B = 14,32,2,39,-6,1,-41,-25
B[0] => 14
B[4] => -6
B[6] => -41

W =
[[42 39 39 60 46 44 37 45 34]
 [41 44 38 53 27 45 35 39 33]
 [41 44 39 78 45 37 27 38 32]
 [41 60 36 37 14 50 48 35 54]
 [31 41 39 33 40 31 42 38 32]
 [41 38 39 11 28 43 30 37 42]]
Rows and columns are counted from 0.
(0, 0)	42
(0, 8)	34
(5, 4)	28
(0, 5)	44
(3, 6)	48
(0, 6)	37
(5, 8)	42
(4, 7)	38
(5, 7)	37
(1, 3)	53
(3, 1)	60
(5, 6)	30
(5, 0)	41
(0, 7)	45
(2, 0)	41
(2, 2)	39
(4, 1)	41
(1, 6)	35
(5, 3)	11

m = [ 12  55 -19  13  17 -14  -1 -66  34  16 -15]
m[0] -> 12
m[5] -> -14
m[2] -> -19
m[3] -> 13
m[6] -> -1

data =
[[-0.3 -0.1  0.0  0.0 -0.2 -1.1 -1.6 -2.0 -0.3 -1.8 -1.9  1.5 -2.2]
 [-0.3 -0.3 -0.2  0.5 -0.2 -1.6 -0.6 -0.5 -0.3 -1.9 -1.5 -1.3 -1.3]
 [-0.6 -0.5 -0.3 -1.1 -0.1  1.9  0.0  0.9  1.7 -2.2  0.5 -2.1 -2.2]]
Indices start at 0.
row 0 col 0 = -0.3
row 2 col 8 = 1.7
row 2 col 1 = -0.5
row 1 col 11 = -1.3
row 1 col 2 = -0.2
row 2 col 9 = -2.2
row 1 col 0 = -0.3
row 2 col 4 = -0.1
row 0 col 3 = 0.0
row 0 col 11 = 1.5
row 2 col 5 = 1.9
row 2 col 10 = 0.5
row 2 col 12 = -2.2
row 1 col 7 = -0.5
row 0 col 9 = -1.8
row 0 col 5 = -1.1
row 1 col 6 = -0.6
row 2 col 7 = 0.9
row 2 col 0 = -0.6
row 0 col 6 = -1.6
row 1 col 4 = -0.2
row 0 col 10 = -1.9

M = [2 4 4 5 5 6 5 6 4 2 2 7 5]
M[0]: 2
M[12]: 5
M[10]: 2
M[1]: 4
M[4]: 5

arr =
[[ 73 -24  67 -61  17]
 [ 46 -57  28 -27 -19]
 [-50 -64 -36  36 -41]
 [ -9  55 -19 -20  -1]
 [ 36 -34  57 -30 -57]
 [ 71   0 -38  -1  51]
 [ 25 -50   6 -62 -70]
 [ 11  66 -26 -22   0]
 [ 69  57  28 -31  22]
 [ -1 -55  -7  74  53]
 [ 12 -29 -50  64 -67]
 [ 16 -40  23   5  61]]
Rows and columns are counted from 0.
(0, 0) -> 73
(10, 0) -> 12
(5, 2) -> -38
(10, 2) -> -50
(10, 3) -> 64
(5, 4) -> 51
(0, 1) -> -24
(11, 2) -> 23
(11, 0) -> 16
(7, 0) -> 11
(6, 1) -> -50
(2, 3) -> 36
(1, 4) -> -19
(7, 1) -> 66
(3, 2) -> -19
(4, 1) -> -34
(2, 4) -> -41
(9, 4) -> 53
(9, 1) -> -55
(1, 2) -> 28
(3, 0) -> -9
(4, 0) -> 36
(0, 2) -> 67
(2, 0) -> -50
(1, 1) -> -57
(1, 3) -> -27
(8, 3) -> -31

X =
[[5 4 5 4 4 4]
 [3 5 4 4 3 4]
 [5 4 6 3 5 4]
 [8 3 3 3 7 5]
 [5 4 4 4 3 5]
 [4 5 4 4 5 5]
 [4 4 5 4 3 4]
 [2 5 6 5 3 4]
 [3 5 5 5 3 5]
 [4 4 5 5 4 5]
 [3 5 2 5 8 4]]
Rows and columns are counted from 0.
(0, 0)	5
(10, 0)	3
(4, 0)	5
(5, 1)	5
(6, 3)	4
(2, 5)	4
(8, 5)	5
(9, 2)	5
(1, 5)	4
(10, 5)	4
(3, 5)	5
(0, 2)	5
(0, 5)	4
(2, 4)	5
(10, 4)	8
(1, 3)	4
(5, 4)	5
(1, 0)	3
(6, 1)	4
(5, 5)	5
(9, 0)	4
(6, 4)	3
(7, 4)	3
(10, 2)	2
(8, 4)	3
(2, 2)	6

grid = array([770, 613, 756, 783, 531, 610,  84, 836, 442, 573])
grid[0] -> 770
grid[7] -> 836
grid[5] -> 610
grid[3] -> 783
grid[6] -> 84
grid[8] -> 442

a =
22	10	-16	8	5
-33	-24	-6	18	6
13	11	-47	-6	-38
10	-41	-1	-8	-14
-11	-25	-15	-10	-22
25	5	-24	-15	-20
6	37	-39	16	-21
3	12	-21	20	33
-1	-15	-5	-2	-6
Indices start at 0.
(0, 0) => 22
(6, 1) => 37
(6, 2) => -39
(0, 1) => 10
(0, 4) => 5
(7, 4) => 33
(4, 2) => -15
(3, 0) => 10
(6, 3) => 16
(3, 1) => -41
(8, 2) => -5
(4, 3) => -10
(8, 3) => -2
(8, 4) => -6
(6, 0) => 6

x =
[[ -71.968   49.931 -173.876  -10.866  -42.930 -142.419 -174.209  121.529
   -49.691   32.563   65.931  146.527  102.885  -95.760 -181.768]
 [ -42.793   16.486 -126.110 -173.582 -141.231 -111.747 -222.834  131.384
  -142.345   -6.242   65.596  215.030   15.472  -69.268 -199.187]]
x[0, 0]: -71.968
x[1, 3]: -173.582
x[0]: [-71.968, 49.931, -173.876, -10.866, -42.930, -142.419, -174.209, 121.529, -49.691, 32.563, 65.931, 146.527, 102.885, -95.760, -181.768]
x[:, 1]: [49.931, 16.486]
x[0, 1]: 49.931
x[1, 12]: 15.472
x[0, 7]: 121.529
x[1, 6]: -222.834
x[1, 10]: 65.596
x[0, 2]: -173.876
x[1, 0]: -42.793
x[0, 9]: 32.563
x[1, 8]: -142.345
x[0, 10]: 65.931
x[:, 7]: [121.529, 131.384]
x[0, 13]: -95.760
x[:, 9]: [32.563, -6.242]
x[0, 11]: 146.527
x[0, 4]: -42.930
x[1]: [-42.793, 16.486, -126.110, -173.582, -141.231, -111.747, -222.834, 131.384, -142.345, -6.242, 65.596, 215.030, 15.472, -69.268, -199.187]
x[:, 3]: [-10.866, -173.582]

A =
[[ -9 -34 -20  27 -18 -60  14  36 -43  20 -14  60  -3]
 [ 29 -10  12  17  52  19 -72 -10 -22   3 -54 -31  -9]
 [ 12 -37   3 -58 -31 -12 -11 -10  25  43  66   1 -38]
 [ 22 -58  -2  76  11  19  24  10  -3  23 -43  -2  28]
 [ 10  12 -56 -28 -18  19  39  12  25  46  60 -28 -17]
 [ 19 -10  72  -3 -22 -22 -67 -16   0 -10  15   5 -41]]
A[0,0]: -9
A[5,0]: 19
A[1,10]: -54
A[:, 12]: [-3, -9, -38, 28, -17, -41]
A[1,12]: -9
A[:, 9]: [20, 3, 43, 23, 46, -10]
A[5,8]: 0
A[4,11]: -28
A[:, 11]: [60, -31, 1, -2, -28, 5]
A[5,3]: -3
A[3,7]: 10
A[1,0]: 29
A[2,0]: 12
A[2]: [12, -37, 3, -58, -31, -12, -11, -10, 25, 43, 66, 1, -38]
A[4,3]: -28
A[2,2]: 3
A[1,1]: -10
A[0,3]: 27
A[3]: [22, -58, -2, 76, 11, 19, 24, 10, -3, 23, -43, -2, 28]
A[5,9]: -10
A[2,1]: -37
A[:, 1]: [-34, -10, -37, -58, 12, -10]
A[4,0]: 10
A[4]: [10, 12, -56, -28, -18, 19, 39, 12, 25, 46, 60, -28, -17]
A[2,6]: -11
A[0,2]: -20
A[3,2]: -2
A[4,4]: -18
A[4,6]: 39
